Below are the code and all the weights of a small trained network. Each question names an input and a class and asks about switching units off, where a switched-off unit gives its printed mean instead of its output.

import numpy as np


def w(rows, s, z=0):
    codes = np.array(rows[::2]) - 128.0
    scale = np.full(codes.shape[1], s)
    scale[-1] = z or s
    return codes * scale


def norm(h):
    return h / np.sqrt((h * h).mean(-1, keepdims=True) + 1e-5)


def f(y):
    return y / 2 * (1 + np.tanh(0.7978845608 * (y + 0.044715 * y**3)))


def log_softmax(a):
    a = a - a.max(-1, keepdims=True)
    return a - np.log(np.exp(a).sum(-1, keepdims=True))


def net(x, mask):
    res = np.array(x, float).reshape(1, 6) / 4 @ E
    u = 0
    for l in range(3):
        y = f(norm(res) @ A[l][:, :-1].T + A[l][:, -1])
        res = res + np.where(mask[u : u + 14], y, B[l][:, -1]) @ B[l][:, :-1]
        u += 14
    return log_softmax(norm(res)[-1] @ U[:, :-1].T + U[:, -1])


A, B = {}, {}
E = w([
[133,113,120,122,125,117,133,110,122,122,121,107],'x0',
[142,78,88,158,163,141,82,59,213,108,82,175],'x1',
[73,123,170,189,113,130,134,165,91,90,1,105],'x2',
[205,95,131,111,180,164,215,120,72,73,104,172],'x3',
[66,143,64,246,146,142,187,56,54,165,178,154],'x4',
[139,151,152,149,62,49,180,124,170,89,127,168],'x5',
],0.007)
A[0] = w([
[99,153,188,141,157,185,107,112,118,113,118,132,72],'0.n1',
[181,54,153,146,166,183,173,132,94,88,127,172,81],'0.n2',
[139,124,43,139,131,130,127,122,161,100,135,115,78],'0.n3',
[134,131,146,165,100,51,156,114,168,85,126,155,54],'0.n4',
[103,143,113,146,23,202,106,126,164,152,142,114,12],'0.n5',
[69,162,122,135,132,134,115,143,81,111,169,157,73],'0.n6',
[143,66,174,129,119,96,207,133,150,137,135,163,36],'0.n7',
[110,145,107,83,207,181,2,95,45,145,102,84,4],'0.n8',
[146,111,141,126,146,152,103,65,214,117,93,136,35],'0.n9',
[12,72,150,101,69,110,37,84,130,146,157,135,59],'0.n10',
[80,149,117,164,131,145,149,71,119,184,142,174,62],'0.n11',
[61,134,78,122,121,82,36,116,119,129,111,129,94],'0.n12',
[71,160,70,161,226,87,148,122,94,135,142,130,90],'0.n13',
[116,74,99,127,141,163,116,87,195,131,77,174,51],'0.n14',
],0.0072,0.0033)
B[0] = w([
[139,104,101,131,157,108,132,165,114,127,106,130,132],'0.n1',
[181,250,98,103,94,128,147,102,154,186,75,102,252],'0.n2',
[132,126,88,129,93,185,95,114,107,123,130,174,138],'0.n3',
[144,148,90,186,231,94,109,176,108,102,170,148,194],'0.n4',
[152,188,79,116,186,142,138,78,102,131,118,113,143],'0.n5',
[154,103,152,139,82,143,166,105,100,136,108,43,164],'0.n6',
[142,195,102,145,202,123,92,142,117,140,154,72,151],'0.n7',
[211,97,115,167,187,78,126,196,104,167,152,133,245],'0.n8',
[153,116,193,159,74,140,95,119,126,87,157,122,194],'0.n9',
[182,254,107,120,143,149,154,92,115,133,133,113,221],'0.n10',
[135,101,93,126,92,154,149,157,211,70,135,101,218],'0.n11',
[160,142,111,110,127,164,146,116,136,129,44,139,196],'0.n12',
[122,43,178,113,138,154,175,146,206,156,105,103,224],'0.n13',
[114,156,204,192,103,217,88,113,8,116,173,120,205],'0.n14',
],0.0076,0.0035)
A[1] = w([
[68,133,160,157,167,122,123,140,86,125,42,120,128],'1.n1',
[98,140,127,156,129,61,117,90,143,83,130,146,89],'1.n2',
[140,102,141,108,193,117,130,90,140,136,196,116,29],'1.n3',
[117,170,131,134,106,49,145,144,148,76,158,171,46],'1.n4',
[51,83,83,113,151,103,157,93,153,154,121,150,99],'1.n5',
[137,155,95,155,95,110,109,140,157,176,116,110,98],'1.n6',
[94,139,165,168,71,86,105,113,175,165,135,131,75],'1.n7',
[153,134,119,65,120,152,139,89,149,124,182,151,80],'1.n8',
[108,140,82,145,134,148,145,103,134,105,128,75,54],'1.n9',
[140,128,254,129,100,95,142,160,83,111,192,94,71],'1.n10',
[137,205,151,105,121,147,135,106,134,123,118,86,113],'1.n11',
[122,137,132,110,139,133,114,111,133,166,228,137,6],'1.n12',
[97,125,147,80,86,119,159,169,50,165,149,115,88],'1.n13',
[138,115,176,47,147,116,70,184,172,84,129,113,138],'1.n14',
],0.0095,0.0024)
B[1] = w([
[68,94,58,25,27,27,72,169,100,93,209,201,199],'1.n1',
[199,194,138,115,137,93,98,154,125,155,203,112,152],'1.n2',
[164,92,133,109,104,38,115,188,143,82,106,134,158],'1.n3',
[181,166,58,187,193,74,124,203,132,148,165,108,190],'1.n4',
[109,67,201,129,117,131,163,102,171,144,113,60,138],'1.n5',
[161,190,137,81,129,73,155,120,96,172,81,85,168],'1.n6',
[169,119,61,128,176,210,137,139,79,148,72,133,157],'1.n7',
[19,97,96,94,108,109,101,166,53,102,57,210,192],'1.n8',
[124,142,204,93,92,133,166,162,141,150,134,143,159],'1.n9',
[87,131,174,50,191,120,118,104,202,92,201,79,221],'1.n10',
[109,83,168,64,185,184,171,71,101,206,59,145,215],'1.n11',
[63,69,117,96,92,36,125,113,150,114,68,177,177],'1.n12',
[76,170,127,108,200,223,45,2,106,41,248,138,194],'1.n13',
[114,24,136,212,76,207,223,139,191,171,86,66,254],'1.n14',
],0.0066,0.0059)
A[2] = w([
[105,84,152,143,119,122,174,79,185,121,136,86,124],'2.n1',
[125,23,123,112,189,156,85,134,55,204,104,120,120],'2.n2',
[73,78,152,75,82,32,93,148,113,131,119,189,13],'2.n3',
[121,178,111,113,122,145,170,136,51,90,40,103,130],'2.n4',
[65,108,93,232,77,104,213,98,83,138,216,127,64],'2.n5',
[87,158,152,94,172,78,151,123,106,137,142,75,47],'2.n6',
[156,89,107,157,200,44,108,110,178,121,146,146,43],'2.n7',
[69,215,126,129,100,100,33,77,187,190,109,58,48],'2.n8',
[91,165,114,62,153,100,138,127,166,95,195,65,109],'2.n9',
[171,56,61,149,180,140,82,212,50,163,167,86,69],'2.n10',
[78,147,111,90,92,114,136,180,126,108,120,196,5],'2.n11',
[168,115,150,107,198,136,234,99,76,3,93,184,66],'2.n12',
[61,94,73,79,91,73,69,146,137,86,125,198,46],'2.n13',
[160,105,144,246,60,150,55,84,98,93,113,180,24],'2.n14',
],0.0069,0.0019)
B[2] = w([
[46,145,130,168,34,232,115,186,177,110,109,126,231],'2.n1',
[154,200,101,159,101,81,180,163,158,99,161,122,241],'2.n2',
[54,114,71,149,36,61,89,156,136,112,87,151,189],'2.n3',
[124,87,78,112,188,88,79,87,132,166,58,221,209],'2.n4',
[132,57,168,122,78,157,144,186,208,133,104,33,216],'2.n5',
[154,95,119,133,192,162,69,104,131,179,153,159,189],'2.n6',
[134,149,170,191,155,102,73,172,94,113,110,110,173],'2.n7',
[185,195,117,93,119,149,140,74,64,201,60,168,189],'2.n8',
[177,120,154,198,147,147,115,88,56,38,90,201,251],'2.n9',
[108,196,158,236,133,12,133,170,135,63,167,143,220],'2.n10',
[114,155,174,125,81,85,133,145,112,143,72,164,144],'2.n11',
[182,189,86,92,87,163,78,98,151,254,52,145,213],'2.n12',
[75,40,123,68,113,31,85,113,81,51,95,205,207],'2.n13',
[42,133,203,21,244,181,95,41,96,53,228,73,203],'2.n14',
],0.007,0.0035)
U = w([
[197,205,59,76,100,152,164,73,106,246,35,151,253],'0',
[87,41,140,168,20,209,212,185,224,122,123,33,132],'1',
[49,70,70,95,32,19,94,152,93,68,109,193,132],'2',
[91,155,172,112,183,216,72,31,85,52,252,110,85],'3',
[213,176,86,227,181,38,138,228,131,106,199,97,39],'4',
],0.011,0.0015)

Each question gives the input, the list of numbers given to net, and the class t.
The units are the neurons (one row each of A and B). Each row of codes is followed by its name. A weight is (code - 128) times the scale printed after its matrix; where a second scale follows, it is the last column's (A, B and U).
mask holds one flag per neuron, layer by layer. A switched-off neuron (its flag False) gives its mean, the last column of its row in B, instead of its output. The means were averaged over made-up inputs and are rounded, as every weight is.
A unit's drop is (log p(t) with every unit on - log p(t) with that unit switched off) / (log p(t) with every unit on - log p(t) with every unit switched off).
The circuit of an input: a set's keep is (log p(t) with only the set's units on - log p(t) with every unit switched off) / (log p(t) with every unit on - log p(t) with every unit switched off). Starting from the 12 units with the biggest drops (on a tie, the unit counted first), units are removed one at a time, each time the one whose removal leaves the highest keep (on an exact tie, the one counted first), for as long as the keep stays at least 0.8.
units of the circuit, in order: the units of the circuit, biggest drop first
unit that matters most: the unit with the biggest drop
top k neurons: the k neurons with the biggest drops, biggest first
top k neurons in layer l: the k neurons of layer l with the biggest drops, biggest first
input [2,7,3,-2,3,8], class 4: units of the circuit, in order : (0.n4)
input [-5,2,2,-6,1,7], class 4: top 3 neurons : (0.n4; 1.n4; 0.n2)
input [-4,6,3,0,0,7], class 4: top 4 neurons : (0.n4; 1.n4; 1.n2; 1.n13)
input [-6,7,-3,-1,-5,5], class 3: top 2 neurons : (0.n14; 2.n14)
input [5,7,-2,-3,3,7], class 3: units of the circuit, in order : (0.n14; 2.n14)
input [6,-7,-4,8,4,4], class 0: top 2 neurons : (2.n12; 0.n2)
input [5,7,6,-2,-4,7], class 3: top 2 neurons : (0.n9; 2.n14)
input [2,0,-8,-4,-6,-8], class 2: top 2 neurons : (1.n12; 1.n8)
input [-8,-4,-7,-1,6,-2], class 2: top 4 neurons in layer 1 : (1.n12; 1.n14; 1.n8; 1.n3)
input [-3,-2,-3,6,-7,7], class 1: top 3 neurons : (1.n14; 0.n8; 0.n10)
input [3,7,6,3,7,-4], class 1: top 4 neurons : (0.n13; 2.n5; 1.n13; 0.n11)
input [-2,6,-7,0,-5,2], class 2: top 2 neurons in layer 1 : (1.n8; 1.n12)
input [-7,-6,-4,-6,-3,-2], class 0: top 2 neurons : (2.n8; 0.n10)
input [1,1,0,-6,6,-8], class 4: units of the circuit, in order : (0.n8)
input [0,0,-8,8,5,-5], class 0: top 4 neurons : (0.n2; 1.n1; 2.n12; 0.n9)
input [7,4,-2,-3,0,5], class 4: top 3 neurons : (0.n4; 1.n4; 1.n2)
input [-7,-8,-7,-2,-4,3], class 3: top 3 neurons : (1.n13; 1.n10; 1.n1)
input [2,8,-3,3,-7,4], class 3: top 2 neurons in layer 0 : (0.n14; 0.n13)
input [2,-1,4,3,1,-3], class 2: top 3 neurons : (1.n1; 0.n10; 0.n11)
input [2,-7,3,2,-6,-4], class 3: top 2 neurons : (1.n13; 1.n10)
input [4,-4,-6,1,5,-8], class 4: unit that matters most : 0.n8
input [-3,-3,3,-3,6,8], class 4: top 3 neurons in layer 1 : (1.n4; 1.n14; 1.n2)
input [8,0,8,2,5,-5], class 2: top 2 neurons : (1.n1; 1.n14)
input [-2,-5,7,0,5,-6], class 2: top 2 neurons in layer 1 : (1.n1; 1.n14)
input [-1,-8,-5,6,4,8], class 3: top 2 neurons in layer 0 : (0.n8; 0.n6)
input [-5,-8,-5,4,8,2], class 1: top 2 neurons in layer 0 : (0.n11; 0.n13)
input [0,0,-7,1,1,-6], class 2: unit that matters most : 1.n12
input [-3,4,3,4,-1,2], class 0: top 2 neurons in layer 1 : (1.n11; 1.n13)
input [6,-7,8,7,5,0], class 2: top 3 neurons in layer 1 : (1.n1; 1.n14; 1.n7)
